Below are the code and all the weights of a small trained network. Each question names an input and a class and asks about switching units off, where a switched-off unit gives its printed mean instead of its output.

import numpy as np


def w(rows, s, z=0):
    codes = np.array(rows[::2]) - 128.0
    scale = np.full(codes.shape[1], s)
    scale[-1] = z or s
    return codes * scale


def norm(h):
    return h / np.sqrt((h * h).mean(-1, keepdims=True) + 1e-5)


def f(y):
    return y / 2 * (1 + np.tanh(0.7978845608 * (y + 0.044715 * y**3)))


def log_softmax(a):
    a = a - a.max(-1, keepdims=True)
    return a - np.log(np.exp(a).sum(-1, keepdims=True))


def net(x, mask):
    res = np.array(x, float).reshape(1, 5) / 4 @ E
    u = 0
    for l in range(2):
        y = f(norm(res) @ A[l][:, :-1].T + A[l][:, -1])
        res = res + np.where(mask[u : u + 9], y, B[l][:, -1]) @ B[l][:, :-1]
        u += 9
    return log_softmax(norm(res)[-1] @ U[:, :-1].T + U[:, -1])


A, B = {}, {}
E = w([
[49,167,108,42,174,254,47,222,150],'x0',
[152,110,131,177,126,119,49,147,12],'x1',
[140,162,100,68,197,117,141,115,98],'x2',
[117,102,95,242,205,189,147,146,164],'x3',
[144,128,145,134,109,145,147,146,115],'x4',
],0.0085)
A[0] = w([
[103,112,153,2,20,73,86,115,97,19],'L0N0',
[31,117,201,104,184,181,193,74,154,125],'L0N1',
[109,140,86,96,178,108,130,112,112,165],'L0N2',
[58,120,215,172,172,182,89,58,33,133],'L0N3',
[86,139,137,45,113,184,23,174,162,16],'L0N4',
[125,164,117,121,67,138,23,109,18,103],'L0N5',
[106,177,152,95,125,205,136,177,137,96],'L0N6',
[104,204,124,50,47,142,175,99,228,66],'L0N7',
[60,157,165,43,58,116,128,99,125,2],'L0N8',
],0.008,0.0028)
B[0] = w([
[186,255,125,181,87,150,123,132,165,243],'L0N0',
[168,96,132,155,118,129,112,169,127,188],'L0N1',
[120,117,158,164,47,134,123,159,167,160],'L0N2',
[125,103,115,119,148,94,141,159,176,196],'L0N3',
[107,138,159,104,122,134,175,78,62,253],'L0N4',
[162,49,125,102,139,104,116,158,138,251],'L0N5',
[90,128,123,137,126,95,130,77,144,202],'L0N6',
[191,9,139,103,182,132,116,151,108,219],'L0N7',
[111,148,115,186,79,102,109,181,182,181],'L0N8',
],0.014,0.0059)
A[1] = w([
[202,127,65,150,145,103,126,105,131,148],'L1N0',
[210,137,153,197,142,208,106,87,122,152],'L1N1',
[108,159,65,227,188,180,133,161,139,68],'L1N2',
[54,142,137,84,100,228,58,148,99,38],'L1N3',
[134,126,122,129,116,88,54,172,40,7],'L1N4',
[90,113,133,128,68,64,183,75,94,83],'L1N5',
[109,124,198,108,118,135,174,6,42,67],'L1N6',
[190,134,176,162,122,87,113,156,131,250],'L1N7',
[130,129,132,98,121,141,207,119,179,126],'L1N8',
],0.012,0.002)
B[1] = w([
[24,110,188,98,73,217,115,161,128,210],'L1N0',
[112,170,115,39,135,76,111,122,106,189],'L1N1',
[255,229,146,77,25,103,101,133,151,195],'L1N2',
[28,155,112,171,150,90,183,53,83,179],'L1N3',
[191,18,137,153,167,150,156,153,218,172],'L1N4',
[19,177,134,34,198,196,117,163,98,169],'L1N5',
[39,167,113,180,104,117,146,88,144,177],'L1N6',
[81,143,76,151,203,152,146,81,109,255],'L1N7',
[104,70,102,201,153,93,42,159,48,156],'L1N8',
],0.0092,0.0099)
U = w([
[29,143,121,106,152,128,167,66,93,178],'0',
[220,214,101,111,85,122,105,138,162,2],'1',
[189,7,110,114,172,122,126,167,154,209],'2',
],0.012,0.00096)

Each question gives the input, the list of numbers given to net, and the class t.
The units are the neurons (one row each of A and B). Each row of codes is followed by its name. A weight is (code - 128) times the scale printed after its matrix; where a second scale follows, it is the last column's (A, B and U).
mask holds one flag per neuron, layer by layer. A switched-off neuron (its flag False) gives its mean, the last column of its row in B, instead of its output. The means were averaged over made-up inputs and are rounded, as every weight is.
A unit's drop is (log p(t) with every unit on - log p(t) with that unit switched off) / (log p(t) with every unit on - log p(t) with every unit switched off).
The circuit of an input: a set's keep is (log p(t) with only the set's units on - log p(t) with every unit switched off) / (log p(t) with every unit on - log p(t) with every unit switched off). Starting from the 12 units with the biggest drops (on a tie, the unit counted first), units are removed one at a time, each time the one whose removal leaves the highest keep (on an exact tie, the one counted first), for as long as the keep stays at least 0.8.
circuit, biggest first: the units of the circuit, biggest drop first
top k neurons: the k neurons with the biggest drops, biggest first
drop of u: that unit's drop, to one decimal
input [3,-2,-1,5,-8], class 1: circuit, biggest first	L1N2
input [-2,8,-6,-6,5], class 2: top 3 neurons	L0N5, L1N4, L1N2
input [-5,5,-2,7,5], class 1: top 3 neurons	L1N2, L0N4, L0N5
input [-7,8,-2,8,0], class 1: circuit, biggest first	L1N2, L0N7
input [1,-3,0,-3,-5], class 1: top 3 neurons	L0N0, L0N5, L0N8
input [6,-3,2,7,8], class 1: top 3 neurons	L1N2, L0N1, L1N7
input [4,5,-3,0,3], class 2: top 4 neurons	L0N5, L0N3, L1N4, L1N7
input [-7,6,-6,4,5], class 0: top 2 neurons	L0N7, L0N5
input [-1,1,-8,2,6], class 1: circuit, biggest first	L0N4, L0N5, L1N2
input [2,-3,-5,0,-6], class 2: top 2 neurons	L0N7, L0N1
input [-3,-7,0,-6,-3], class 2: top 2 neurons	L0N7, L1N2
input [-3,5,-4,2,-7], class 2: top 2 neurons	L0N4, L0N0
input [4,7,8,-8,4], class 1: top 2 neurons	L0N0, L0N7
input [4,-7,-4,2,-7], class 2: circuit, biggest first	L0N7
input [5,-4,3,7,-2], class 1: top 2 neurons	L1N2, L0N1
input [-6,5,-6,1,8], class 0: drop of L0N7	0.4
input [0,5,0,-1,-5], class 2: drop of L0N2	0.0
input [1,0,3,-3,7], class 1: drop of L0N0	3.2
